Each row has a name. After each piece below comes the name of the row it's from, unless a question asks for something else. Each question is about the rows just above it. Places in a row count from 1.

[122 134 124 143 121 115  85 113  93 169  79 118  97  94 193 173]  Z595
[102 134 124 143 121 115  85 113 169 169 143 118 169  89 143 114]  Z715
[161 147 127 168 142  80 103  93 184 103 100 124 165  96 117 147]  Z883
[109 118 143  93 138 102 134 170 114 113  89 121  85 169  79 115]  Z932
Places of [96] in row Z883: => 14
[ 93 170 118 113  85 115  89 109 102  79 143 134 114 138 121 169] is which row reordered? => Z932
Which row holds these entries in another order? [ 85  89 102 113 114 115 118 121 124 134 143 143 143 169 169 169] => Z715
At which places does Z715 hold [169]? => 9 10 13

[123 138 160 137 157 106 120 118 142 100 117 137 148 107 169 174 151 110
 141  98 167 114 154  94 134 151 162 140 146 128 128 176 102 110 144 118
 152 143 124 167 128 167 149 109] = Z702
[114 134 123 146 173 108 116 169 104  97 142  96 129 137 141 104  81 145
 127 134 119 114 136 130 130 105 129 117 127 149 156  80 112  90 138  85
 126 112 140 100 128 104  92 139] = Z444
[167 141 106 117 121 169 132  89 136 157 118 136 117  88 117 129 127 137
 121  77 146 135  77 144 115 126  77 117 138 122  92 131 105 141  93 196
 122 119 121 144 112 115 146 158] = Z644
[110  94 149  98 152 114 149 128 146 137 169 128 140 117 120 141 106 118
 137 107 151 176 109 138 134 167 144 103 100 118 128 141 110 124 143 123
 142 160 102 162 157 151 174 154] = Z884
[114 136 126 144 172 106 115 170 104  96 141 100 130 140 143 102  80 147
 127 134 123 114 135 130 128 106 130 118 128 149 156  80 112  90 137  86
 125 114 118  97 129 105  93 139] = Z700
[136 158 173 109  95 101 120 161 124 131 148 174 140 153 156  96 106 158
 136 131 181 147 121 125 111 133 148 139 113 130 139  86 117 168 128 122
  91 140 126  93 122 133 118 134] = Z619
Put [154 110  94 149  98 152 114 149 128 146 137 169 128 140 117 120 141 106
 118 137 107 151 176 109 138 134 167 144 103 100 118 128 141 110 124 143
 123 142 160 102 162 157 151 174] back in order: which row is it? => Z884
Places of [167] in row Z702: => 21 40 42
Places of [117] in row Z644: => 4 13 15 28

[102  75 139 129 108 159 141 134 126 152 116 143 127 131 138 118 147 130
 139 114 119 134  95 130 141 134 128 120 138 129 111  95 137 118 137 149] : Z273
[156 132  99 121 107 151  91 162 126  95 139  85 142 116 104 104 197 144
 126 186 120  90  98  92 133 105 126 127  94 116 116  92 134 155 139 102] : Z944
[ 92 134 102  94 107 126  91 139 127 126  92 104 120 151 133 156 116 139
 197 126  98 132 104 162 116  99 155  90 144  95 121 116 104  85 186 142] : Z957
Which row holds these entries in another order? [ 85  90  91  92  92  94  95  98  99 102 104 104 104 107 116 116 116 120
 121 126 126 126 127 132 133 134 139 139 142 144 151 155 156 162 186 197] => Z957
Put [102 156 132  99 121 107 151  91 162 126  95 139  85 142 116 104 104 197
 144 126 186 120  90  98  92 133 105 126 127  94 116 116  92 134 155 139] back in order: which row is it? => Z944
Places of [91] in row Z957: => 7
Put [142  92 134 102  94 107 126  91 139 127 126  92 104 120 151 133 156 116
 139 197 126  98 132 104 162 116  99 155  90 144  95 121 116 104  85 186] back in order: which row is it? => Z957

[ 83  84 156  83]  Z754
[163 132 156  83]  Z370
[132  84 156 163]  Z368
[131 163  83 137]  Z725
Places of [83] in row Z725: => 3
Which row holds these entries in another order? [ 83 156 132 163] => Z370
At which places does Z368 hold [163]? => 4
At which places does Z754 hold [83]? => 1 4
Which row holds these entries in another order? [132 163 156  83] => Z370

[120 143 163 124 124 120 120 153] : Z822
[180 121 152 164 140 151  92 109] : Z26
[151 109 152 181 145  92 140 164] : Z921
[ 73 196 165 124 156 121 182 142] : Z752
Places of [151] in row Z26: => 6
[164 140  92 145 181 152 109 151] is which row reordered? => Z921
Every place of [120] in Z822: => 1 6 7

[140 114 107 177  93 123 162 116  93 129 189 111 145 140 129 194  99 142
 106 147 120 154  82 118 109 118 151 136 123 142 118 148 108 123] = Z80
[166 205 134 140 140 158 135 129 120 153 138 172 135 160 105 135 129 137
 191 160 150 137 135 115 146 154 111 111 137 151 135 163  68 147] = Z728
[105 154 111 137 191 135 205 115 129 134 163 146 137 135  68 147 153 140
 135 138 111 160 158 160 137 149 140 151 129 120 135 135 166 172] = Z572
[117 128  93 169 173 128 127 172 143 163 156 121 142 129 178 111 108 120
 173 122  85  70 173 118 100 129 127 158 103 150  97 112 123 122] = Z514
[172 122 169 100 129 108 129 112 127 120  99  70 123 173 159 103  97 111
 121  85  93 128 118 147 117 143 127 178 150 128 156 143 163 122] = Z628
[137 126 152  95 111 117 130 108 119 102 109 132 111 128  89 143 144 142
 149 130 170 179  87 131 117 124 127 106 150 112 144 130 125 123] = Z12
At which places does Z728 hold [135]? => 7 13 16 23 31
Every place of [140] in Z728: => 4 5
Which row holds these entries in another order? [112  97 129 121 118 172 103 178 120 173 127 123 100 143 163 156  70 173
  93 108 117 128 169  85 122 128 129 122 127 111 173 158 150 142] => Z514
Put [120 135 135 166 172 105 154 111 137 191 135 205 115 129 134 163 146 137
 135  68 147 153 140 135 138 111 160 158 160 137 149 140 151 129] back in order: which row is it? => Z572
Places of [173] in row Z514: => 5 19 23
Places of [116] in row Z80: => 8
Put [ 68 105 111 111 115 120 129 129 134 135 135 135 135 135 137 137 137 138
 140 140 146 147 150 151 153 154 158 160 160 163 166 172 191 205] back in order: which row is it? => Z728

[132 127 128 125 128 129] -> Z841
[103 142 138 145 134 136] -> Z89
[151 151 159 176 151 151] -> Z929
[153 138 133 142 132 133] -> Z242
[122 131 132 133 130 131] -> Z348
[136 123 124 125 128 124] -> Z97
[ 82 154 147 156 137 150] -> Z556
[ 99 145 139 145 134 135] -> Z285
[150 150 145 150 135 138] -> Z801
[158 110 114 109 158 123] -> Z394
[ 94 150 144 152 131 113] -> Z481
[150 150 152 152 150 152] -> Z392
Places of [152] in row Z392: => 3 4 6
Places of [151] in row Z929: => 1 2 5 6
Every place of [114] in Z394: => 3
Put [153 133 138 142 133 132] back in order: which row is it? => Z242
Put [113  94 150 144 152 131] back in order: which row is it? => Z481
Places of [150] in row Z801: => 1 2 4

[125 140 105 124 109 143 127 164 161 128 103 131 103 118 141  96 141 111
 123  93 116 119 129 108 107 112 155 155  59  99 142 134 112] : Z330
[133  75 125 125 141 113 115  92 135 157 106 128 126 131 115 129 109 135
 148 148 111 112 125 118 133 127 115 109 116 117 115 111 139] : Z18
[128 120 138 129 134 120 121 120 116 129 136 125 134 134 122 128 127 132
 132 142 127 128 125 131 129 131 110 121 145 140 122 131 145] : Z72
[125 131 116 125 115 133 117 157 148 129 111 128 109 125 135  92 141 115
 127 109 112 118 126 111 106 115 133 148  75 113 135 140 115] : Z645
[123 123 122 124 116 126 104 162 145 131 112 125 106 130 131  73 146 113
 131 116 103 112 122 106  97 112 114 151  67 120 131 150 112] : Z852
[131 148 108 128 120 147 154 131 146 126 146 136 124 114 139 154 122 125
 118 102 124 136 136 130 139 128 175 133 118 105 146 110 128] : Z491
[142 134 129 116 127 141 140 111 103 109 113 119 124  59 143 112 118 155
 141 123 161 128 155 131  99 108  93 103 105 125 164  96 107] : Z218
Which row holds these entries in another order? [115 140 135 113  75 148 133 115 106 111 126 118 112 109 127 115 141  92
 135 125 109 128 111 129 148 157 117 133 115 125 116 131 125] => Z645
[131 103 118 141  96 141 111 123  93 116 119 129 108 107 112 155 155  59
  99 142 134 112 125 140 105 124 109 143 127 164 161 128 103] is which row reordered? => Z330
[145 131 122 140 145 121 110 131 129 131 125 128 127 142 132 132 127 128
 122 134 134 125 136 129 116 120 121 120 134 129 138 120 128] is which row reordered? => Z72
Places of [146] in row Z491: => 9 11 31
Which row holds these entries in another order? [ 75  92 106 109 109 111 111 112 113 115 115 115 115 116 117 118 125 125
 125 126 127 128 129 131 133 133 135 135 140 141 148 148 157] => Z645

[ 84 193 174 196 139 174 199 187 209  75 164 100 164 152 126 146 174 204
 173 173  75] = Z916
[146 193 204 173 100 181  75 187 164 199 126  75 196 139 209  75  74 174
  83 152 123] = Z112
[187 164  75 126 146 209 123 204 193 204 181 152  75 199 204  83 139 173
 196 174  74] = Z561
Which row holds these entries in another order? [ 75  83 139  75 126 174 187 199 181 193 209 123 173 204 164 196 100 152
  74  75 146] => Z112
[123 152  83 174  74  75 209 139 196  75 126 199 164 187  75 181 100 173
 204 193 146] is which row reordered? => Z112
At which places does Z916 hold [174]? => 3 6 17
Which row holds these entries in another order? [ 74  75  75  75  83 100 123 126 139 146 152 164 173 174 181 187 193 196
 199 204 209] => Z112
At which places does Z561 hold [204]? => 8 10 15

[176 177 177 125 164]  Z658
[177 177 125 164 178]  Z533
[177 164 177 177 125]  Z372
Places of [178] in row Z533: => 5
Every place of [177] in Z372: => 1 3 4
[125 177 177 164 177] is which row reordered? => Z372
[178 164 125 177 177] is which row reordered? => Z533
Which row holds these entries in another order? [125 164 178 177 177] => Z533
[177 177 125 177 164] is which row reordered? => Z372
Put [164 176 177 177 125] back in order: which row is it? => Z658

[137 136  95  86 149 129 139 124 125 124 144 105 110 121 128 103] -> Z679
[153 131 155 155 136 155 119 119 125 132 154 119 112 135 141 122] -> Z231
[124  95 136 139 145 149 125 121  86 103 110 129 124 136 124 128] -> Z346
[ 86 125 137 110 105 149 129 145 136 139  95 128 124 121 103 124] -> Z543
[159  88 122 126 136 139 126 147 118 132 125 127 124 140 137 164] -> Z747
At which places does Z231 hold [155]? => 3 4 6
[103 137 136  95  86 149 129 139 124 125 124 144 105 110 121 128] is which row reordered? => Z679
[164 137 140 124 127 125 132 118 147 126 139 136 126 122  88 159] is which row reordered? => Z747
Which row holds these entries in another order? [132 119 154 155 125 135 131 155 122 119 155 153 112 141 119 136] => Z231
Which row holds these entries in another order? [124 103 121 124 128  95 139 136 145 129 149 105 110 137 125  86] => Z543
[164 159  88 122 126 136 139 126 147 118 132 125 127 124 140 137] is which row reordered? => Z747
At which places does Z346 hold [136]? => 3 14

[153 128 156 161 139 137 132  89 110 114  74 137 133 157 117 137 134 103
 123 120] -> Z717
[178 148 101 134 128 132 101 160 115 123 136 140 137 135 120 159 122 125
  89  94] -> Z624
[114 130 114 130 114  83 106 144 135 142 114 124 132 120 119 130 106 128
 132 110] -> Z901
[153 110 132  74 123 114 117 139 134 137 133  89 128 156 119 161 157 103
 137 137] -> Z727
[132 131 101 141 129 162 130  76 122 134 153 139 108 137  88 148 100 105
 123 111] -> Z790
[130 139 127 161 119 140 133 120 133 155  71 171 137 140 168 115 129 135
 122 133] -> Z83
[156 112 156 126 134 111  94 145  98 123 133 112 128 142 127 180 125  93
 119 154] -> Z670
[127 127 115 151 131 127  97 124 124 134 135 126 169 169 127 178 169 123
 118 169] -> Z499
[143  89 134 180 169 126 132 113 102 131 128 121 124 125 147 161 140 107
 148 120] -> Z608
[126 107 118 159 148 161 127  99  99 140 147 131  92 126 141 172 117  99
 133 139] -> Z484
Which row holds these entries in another order? [ 89 102 107 113 120 121 124 125 126 128 131 132 134 140 143 147 148 161
 169 180] => Z608
At which places does Z499 hold [127]? => 1 2 6 15
At which places does Z901 hold [130]? => 2 4 16
Which row holds these entries in another order? [ 99 133 139 126 107 118 159 148 161 127  99  99 140 147 131  92 126 141
 172 117] => Z484
Places of [93] in row Z670: => 18
Put [137 140 136 134 101 178 160 135 159  94 123 132 122 120 125  89 115 148
 128 101] back in order: which row is it? => Z624
[ 74  89 103 110 114 117 120 123 128 132 133 134 137 137 137 139 153 156
 157 161] is which row reordered? => Z717

[125 144 132 149 119 123 141 114 120 139  96 127 112 124 126  71 127 130
 146 123 119 121 126 140 140 136 125 141 144 137 150 141 119 143 126 118
 142 136 137 110 100 122 124] : Z417
[121 139 138 136 144  80  95 122 126 100 164 109 122 128 112 129 109 134
 106 105 126 128 134 189 117  71 105 142  78 143 165  76 104 135 144 118
 113  85  97 118 129 119 145] : Z835
[127 157 143 128 117 114 166  85 142 129  94 121 134  93 132 146 120 126
 146 105 111 103 170 123 168 145 130 125 115 113 109 127 151 120 133 128
 151 145 122 121 151 176 130] : Z767
[126 165 122 118  80  71 129 113 105 144  99 134 106 121  78 135 126  97
 105 109 118 112  95 128  85 144 122 134 139 138 119  76 128 117 136 129
 145 109 189 164 143 142 104] : Z42
Put [104 142 143 164 189 109 145 129 136 117 128  76 119 138 139 134 122 144
  85 128  95 112 118 109 105  97 126 135  78 121 106 134  99 144 105 113
 129  71  80 118 122 165 126] back in order: which row is it? => Z42
At which places does Z835 hold [122]? => 8 13
[ 97 118 129 119 145 121 139 138 136 144  80  95 122 126 100 164 109 122
 128 112 129 109 134 106 105 126 128 134 189 117  71 105 142  78 143 165
  76 104 135 144 118 113  85] is which row reordered? => Z835
Put [130 176 151 121 122 145 151 128 133 120 151 127 109 113 115 125 130 145
 168 123 170 103 111 105 146 126 120 146 132  93 134 121  94 129 142  85
 166 114 117 128 143 157 127] back in order: which row is it? => Z767

[ 76  67  99  63 181 194  57]  Z771
[ 85  80  77 132 126  54 107]  Z381
[121  66 183 195 158 165  97]  Z296
[160 192 175 160 129 192 144]  Z206
[116 129 175 192  58 144 160]  Z187
[192 102  48  85  98 191  71]  Z85
[130 207 113 191 108 208 175]  Z846
Which row holds these entries in another order? [160 129 192 144 160 192 175] => Z206
At which places does Z206 hold [192]? => 2 6

[129 128 104 126 127 127 126 130 128 126 128 129 129 127 129 131  73 129
 125]  Z17
[105 105 105 136 133  79  84 165  99 126 127 202 128 105 188 141 133 149
 102]  Z478
[129 131 127 128 125 127 129 130  73 126 128 127 128 126 104 129 126 127
 130]  Z549
At which places does Z17 hold [126]? => 4 7 10
Every place of [102] in Z478: => 19
Places of [125] in row Z549: => 5
At which places does Z478 hold [105]? => 1 2 3 14
[125 129  73 131 129 127 129 129 128 126 128 130 126 127 127 126 104 128
 129] is which row reordered? => Z17
At which places does Z549 hold [128]? => 4 11 13

[112 108  84 173 188 148 190] = Z347
[108 111 173  84 188 148 190] = Z880
[135 130 206 130 159 203  92] = Z876
Put [ 92 130 130 135 159 203 206] back in order: which row is it? => Z876
At which places does Z876 hold [130]? => 2 4
Put [188 148 108  84 190 173 112] back in order: which row is it? => Z347

